Below is a small trained network, with its code and all its weights. Each question gives an input and a class and asks what happens when units are switched off, that is, made to give their printed mean instead of their output.

import numpy as np


def w(rows, s, z=0):
    codes = np.array(rows[::2]) - 128.0
    scale = np.full(codes.shape[1], s)
    scale[-1] = z or s
    return codes * scale


def norm(h):
    return h / np.sqrt((h * h).mean(-1, keepdims=True) + 1e-5)


def f(y):
    return np.maximum(y, 0)


def log_softmax(a):
    a = a - a.max(-1, keepdims=True)
    return a - np.log(np.exp(a).sum(-1, keepdims=True))


def net(x, mask):
    res = np.array(x, float).reshape(1, 8) / 4 @ E
    u = 0
    for l in range(2):
        y = f(norm(res) @ A[l][:, :-1].T + A[l][:, -1])
        res = res + np.where(mask[u : u + 13], y, B[l][:, -1]) @ B[l][:, :-1]
        u += 13
    return log_softmax(norm(res)[-1] @ U[:, :-1].T + U[:, -1])


A, B = {}, {}
E = w([
[126,133,125,130,125,128],'x0',
[127,131,127,129,125,127],'x1',
[115,72,138,131,75,119],'x2',
[126,126,130,127,129,126],'x3',
[131,102,85,185,155,142],'x4',
[3,170,137,162,140,86],'x5',
[169,139,130,149,133,24],'x6',
[122,131,91,115,109,128],'x7',
],0.0024)
A[0] = w([
[136,119,159,130,145,58,166],'0.n1',
[191,128,58,119,84,134,59],'0.n2',
[49,146,170,149,142,89,252],'0.n3',
[104,14,141,87,39,72,123],'0.n4',
[150,188,187,2,73,130,102],'0.n5',
[198,170,81,98,155,154,112],'0.n6',
[94,112,185,134,140,197,28],'0.n7',
[94,216,201,33,36,91,77],'0.n8',
[58,210,108,170,153,107,107],'0.n9',
[159,200,70,98,244,110,143],'0.n10',
[135,220,117,57,207,132,90],'0.n11',
[117,108,42,238,144,137,55],'0.n12',
[106,117,225,112,141,206,45],'0.n13',
],0.0037,0.0021)
B[0] = w([
[119,183,55,100,98,194,186],'0.n1',
[109,91,198,74,156,155,164],'0.n2',
[177,101,162,72,105,155,253],'0.n3',
[137,172,161,204,76,196,199],'0.n4',
[134,48,68,214,197,142,197],'0.n5',
[102,50,174,89,83,121,184],'0.n6',
[151,178,50,85,94,140,148],'0.n7',
[149,30,61,226,254,159,199],'0.n8',
[151,79,189,74,117,134,210],'0.n9',
[118,79,143,200,20,164,198],'0.n10',
[108,94,158,222,22,145,179],'0.n11',
[141,68,109,143,217,152,175],'0.n12',
[145,162,35,111,91,130,160],'0.n13',
],0.0036,0.0032)
A[1] = w([
[196,114,154,184,110,13,176],'1.n1',
[33,173,126,117,156,83,67],'1.n2',
[89,89,84,106,133,199,231],'1.n3',
[107,89,220,53,131,118,108],'1.n4',
[65,182,58,34,118,180,99],'1.n5',
[174,174,132,149,118,2,80],'1.n6',
[18,142,152,87,148,89,83],'1.n7',
[125,60,103,114,129,158,181],'1.n8',
[183,90,105,159,36,165,249],'1.n9',
[55,134,128,157,124,106,99],'1.n10',
[48,85,111,153,146,97,154],'1.n11',
[27,139,120,160,131,135,147],'1.n12',
[57,147,134,109,143,98,89],'1.n13',
],0.0036,0.0017)
B[1] = w([
[48,173,53,62,137,238,170],'1.n1',
[226,79,159,75,111,130,133],'1.n2',
[143,178,93,127,121,1,214],'1.n3',
[164,176,182,93,177,42,149],'1.n4',
[141,175,46,106,88,79,143],'1.n5',
[84,159,38,78,127,188,138],'1.n6',
[247,126,169,63,112,95,141],'1.n7',
[122,187,146,132,182,54,204],'1.n8',
[27,198,181,114,159,61,254],'1.n9',
[203,88,151,131,104,173,140],'1.n10',
[226,111,136,131,174,151,161],'1.n11',
[224,62,142,117,80,179,157],'1.n12',
[203,115,153,83,115,120,134],'1.n13',
],0.003,0.0054)
U = w([
[250,63,212,15,113,125,125],'0',
[98,167,140,130,148,85,255],'1',
[132,61,68,195,232,133,81],'2',
[85,202,2,48,78,167,81],'3',
[96,155,164,139,132,78,150],'4',
[78,124,197,208,31,168,48],'5',
],0.0066,0.0043)

Each question gives the input, the list of numbers given to net, and the class t.
The units are the neurons (one row each of A and B). Each row of codes is followed by its name. A weight is (code - 128) times the scale printed after its matrix; where a second scale follows, it is the last column's (A, B and U).
mask holds one flag per neuron, layer by layer. A switched-off neuron (its flag False) gives its mean, the last column of its row in B, instead of its output. The means were averaged over made-up inputs and are rounded, as every weight is.
A unit's drop is (log p(t) with every unit on - log p(t) with that unit switched off) / (log p(t) with every unit on - log p(t) with every unit switched off).
The circuit of an input: a set's keep is (log p(t) with only the set's units on - log p(t) with every unit switched off) / (log p(t) with every unit on - log p(t) with every unit switched off). Starting from the 12 units with the biggest drops (on a tie, the unit counted first), units are removed one at a time, each time the one whose removal leaves the highest keep (on an exact tie, the one counted first), for as long as the keep stays at least 0.8.
units of the circuit, in order: the units of the circuit, biggest drop first
top k neurons: the k neurons with the biggest drops, biggest first
k most important neurons of layer l: the k neurons of layer l with the biggest drops, biggest first
drop of u: that unit's drop, to one decimal
input [5,0,-8,4,-6,4,3,5], class 5: units of the circuit, in order : [0.n11; 0.n10]
input [-7,5,8,-2,-8,4,-6,0], class 2: units of the circuit, in order : [0.n8; 0.n5]
input [2,1,4,7,-7,-6,2,-4], class 2: top 3 neurons : [0.n5; 0.n8; 0.n3]
input [6,-5,-2,2,-6,-3,3,3], class 2: units of the circuit, in order : [0.n5; 0.n8]
input [3,-5,4,-2,-5,4,0,4], class 2: units of the circuit, in order : [0.n8]
input [4,6,-5,-8,-7,7,-5,-6], class 0: 2 most important neurons of layer 1 : [1.n9; 1.n12]
input [0,5,-7,-1,-3,4,-1,-4], class 5: 2 most important neurons of layer 0 : [0.n11; 0.n10]
input [-7,-2,-6,8,-7,-3,-6,3], class 2: units of the circuit, in order : [0.n5; 0.n8]
input [8,6,5,-4,2,-6,-5,2], class 4: top 2 neurons : [1.n9; 0.n3]
input [0,0,0,4,3,-1,5,-1], class 3: 2 most important neurons of layer 0 : [0.n8; 0.n5]
input [-3,-2,-6,-8,2,-4,6,-1], class 3: units of the circuit, in order : [1.n1; 0.n8; 1.n6]
input [5,-1,7,0,-2,-5,-1,3], class 5: units of the circuit, in order : [0.n4; 0.n3]
input [6,2,-4,3,-5,-5,6,5], class 3: 3 most important neurons of layer 0 : [0.n3; 0.n9; 0.n12]
input [2,6,5,2,-3,0,-6,1], class 3: top neuron : [0.n13]
input [0,-3,-6,-7,-1,5,8,3], class 3: top 3 neurons : [1.n1; 1.n6; 0.n4]
input [8,8,-5,-1,-5,-6,-2,-6], class 4: 2 most important neurons of layer 1 : [1.n9; 1.n12]
input [-5,-1,-8,3,-5,-6,8,-2], class 3: 2 most important neurons of layer 0 : [0.n3; 0.n9]
input [5,2,3,8,-8,5,7,-7], class 2: top 2 neurons : [0.n8; 1.n9]
input [-4,4,-5,-1,-7,2,3,-2], class 2: top 2 neurons : [0.n8; 0.n5]
input [2,-6,1,7,-6,2,4,2], class 2: units of the circuit, in order : [0.n8]
input [3,6,6,6,-1,-2,-7,-5], class 3: 2 most important neurons of layer 0 : [0.n13; 0.n7]
input [-5,-5,-6,4,2,6,7,-3], class 3: 4 most important neurons of layer 1 : [1.n1; 1.n6; 1.n9; 1.n8]
input [1,-2,4,-1,-4,-6,-1,-7], class 1: top 2 neurons : [1.n9; 0.n3]
input [-3,-5,-6,-7,-2,4,-8,-7], class 3: top 2 neurons : [0.n13; 0.n7]
input [5,-3,4,0,-3,-3,-3,6], class 1: 2 most important neurons of layer 0 : [0.n10; 0.n11]
input [-8,-8,2,-6,-7,5,8,6], class 3: 2 most important neurons of layer 1 : [1.n1; 1.n6]
input [3,2,5,-1,-8,5,-3,-7], class 2: most important neuron of layer 1 : [1.n9]
input [2,1,-4,2,-8,-4,-3,4], class 2: 2 most important neurons of layer 0 : [0.n5; 0.n8]
input [-3,2,6,-3,-3,-3,1,-5], class 5: drop of 0.n4 : 1.1
input [-2,2,-8,5,-5,-6,0,-1], class 5: drop of 0.n11 : 0.7
